Below is a small trained network, with its code and all its weights. Each question gives an input and a class and asks what happens when units are switched off, that is, made to give their printed mean instead of their output.

import numpy as np


def w(rows, s, z=0):
    codes = np.array(rows[::2]) - 128.0
    scale = np.full(codes.shape[1], s)
    scale[-1] = z or s
    return codes * scale


def f(y):
    return np.maximum(y, 0)


def log_softmax(a):
    a = a - a.max(-1, keepdims=True)
    return a - np.log(np.exp(a).sum(-1, keepdims=True))


def net(x, mask):
    res = np.array(x, float).reshape(1, 6) / 4 @ E
    y = f(res @ A[0][:, :-1].T + A[0][:, -1])
    res = res + np.where(mask, y, B[0][:, -1]) @ B[0][:, :-1]
    return log_softmax(res[-1] @ U[:, :-1].T + U[:, -1])


A, B = {}, {}
E = w([
[128,130,130,128],'x0',
[44,169,230,174],'x1',
[130,131,127,127],'x2',
[35,213,39,162],'x3',
[127,129,129,129],'x4',
[50,40,83,2],'x5',
],0.0077)
A[0] = w([
[224,194,88,218,125],'neuron 0',
[143,153,45,143,64],'neuron 1',
[119,135,122,145,94],'neuron 2',
[150,95,114,104,29],'neuron 3',
[154,133,174,144,147],'neuron 4',
[100,176,104,156,24],'neuron 5',
[102,95,129,161,114],'neuron 6',
[102,144,93,137,162],'neuron 7',
[68,175,65,173,145],'neuron 8',
[144,131,48,146,96],'neuron 9',
[183,64,162,81,2],'neuron 10',
[136,112,37,86,120],'neuron 11',
[251,124,50,128,46],'neuron 12',
[125,170,151,169,61],'neuron 13',
[150,73,128,115,57],'neuron 14',
[137,129,206,188,108],'neuron 15',
[168,52,174,121,208],'neuron 16',
[163,84,172,101,169],'neuron 17',
[157,166,120,130,69],'neuron 18',
[182,124,179,140,153],'neuron 19',
[217,125,180,167,176],'neuron 20',
[139,149,68,126,115],'neuron 21',
],0.016,0.0071)
B[0] = w([
[112,43,227,62,246],'neuron 0',
[138,129,77,179,176],'neuron 1',
[88,149,110,106,135],'neuron 2',
[130,73,107,145,150],'neuron 3',
[128,144,111,171,174],'neuron 4',
[149,221,162,91,155],'neuron 5',
[156,112,145,124,136],'neuron 6',
[144,79,139,141,174],'neuron 7',
[138,54,161,96,214],'neuron 8',
[151,145,53,126,179],'neuron 9',
[148,3,139,85,185],'neuron 10',
[154,77,80,166,217],'neuron 11',
[100,166,236,79,215],'neuron 12',
[117,193,130,143,162],'neuron 13',
[107,75,114,126,161],'neuron 14',
[130,202,112,135,191],'neuron 15',
[67,192,183,119,228],'neuron 16',
[154,146,201,100,202],'neuron 17',
[80,96,98,133,144],'neuron 18',
[120,150,65,155,192],'neuron 19',
[161,133,37,171,227],'neuron 20',
[81,148,80,161,172],'neuron 21',
],0.028,0.013)
U = w([
[95,180,255,99,145],'0',
[102,65,185,102,219],'1',
[142,153,33,234,8],'2',
],0.0067,0.0017)

Each question gives the input, the list of numbers given to net, and the class t.
The units are the neurons (one row each of A and B). Each row of codes is followed by its name. A weight is (code - 128) times the scale printed after its matrix; where a second scale follows, it is the last column's (A, B and U).
mask holds one flag per neuron, in row order. A switched-off neuron (its flag False) gives its mean, the last column of its row in B, instead of its output. The means were averaged over made-up inputs and are rounded, as every weight is.
A unit's drop is (log p(t) with every unit on - log p(t) with that unit switched off) / (log p(t) with every unit on - log p(t) with every unit switched off).
The circuit of an input: a set's keep is (log p(t) with only the set's units on - log p(t) with every unit switched off) / (log p(t) with every unit on - log p(t) with every unit switched off). Starting from the 12 units with the biggest drops (on a tie, the unit counted first), units are removed one at a time, each time the one whose removal leaves the highest keep (on an exact tie, the one counted first), for as long as the keep stays at least 0.8.
circuit, biggest first: the units of the circuit, biggest drop first
k most important neurons: the k neurons with the biggest drops, biggest first
drop when u is switched off: that unit's drop, to one decimal
input [-7,-1,-5,-8,-7,-3], class 0: circuit, biggest first => (neuron 16)
input [-1,0,-1,3,-3,6], class 2: 2 most important neurons => (neuron 0; neuron 12)
input [4,-7,5,0,4,-4], class 0: 2 most important neurons => (neuron 12; neuron 10)
input [8,4,-8,-8,0,8], class 0: 4 most important neurons => (neuron 16; neuron 17; neuron 11; neuron 20)
input [4,2,8,-3,-3,-8], class 2: 3 most important neurons => (neuron 20; neuron 19; neuron 12)
input [1,0,-4,4,-2,5], class 2: 4 most important neurons => (neuron 0; neuron 12; neuron 10; neuron 17)
input [-5,2,-1,-4,8,-7], class 2: 3 most important neurons => (neuron 20; neuron 19; neuron 12)
input [3,6,0,-8,-2,0], class 2: 2 most important neurons => (neuron 20; neuron 0)
input [5,-7,1,-1,-1,-5], class 0: 3 most important neurons => (neuron 12; neuron 10; neuron 8)
input [-5,8,4,-8,2,8], class 0: 2 most important neurons => (neuron 16; neuron 17)
input [1,8,0,-6,2,-1], class 2: 2 most important neurons => (neuron 0; neuron 20)
input [-7,-5,1,-8,4,-7], class 0: 2 most important neurons => (neuron 12; neuron 16)
input [0,1,-8,0,3,-1], class 2: 2 most important neurons => (neuron 12; neuron 0)
input [1,-3,-6,-3,-2,0], class 0: drop when neuron 12 is switched off => 0.1
input [-5,2,0,-1,-4,3], class 0: drop when neuron 11 is switched off => 0.2
input [-2,-4,6,-6,5,-7], class 0: drop when neuron 12 is switched off => 0.3
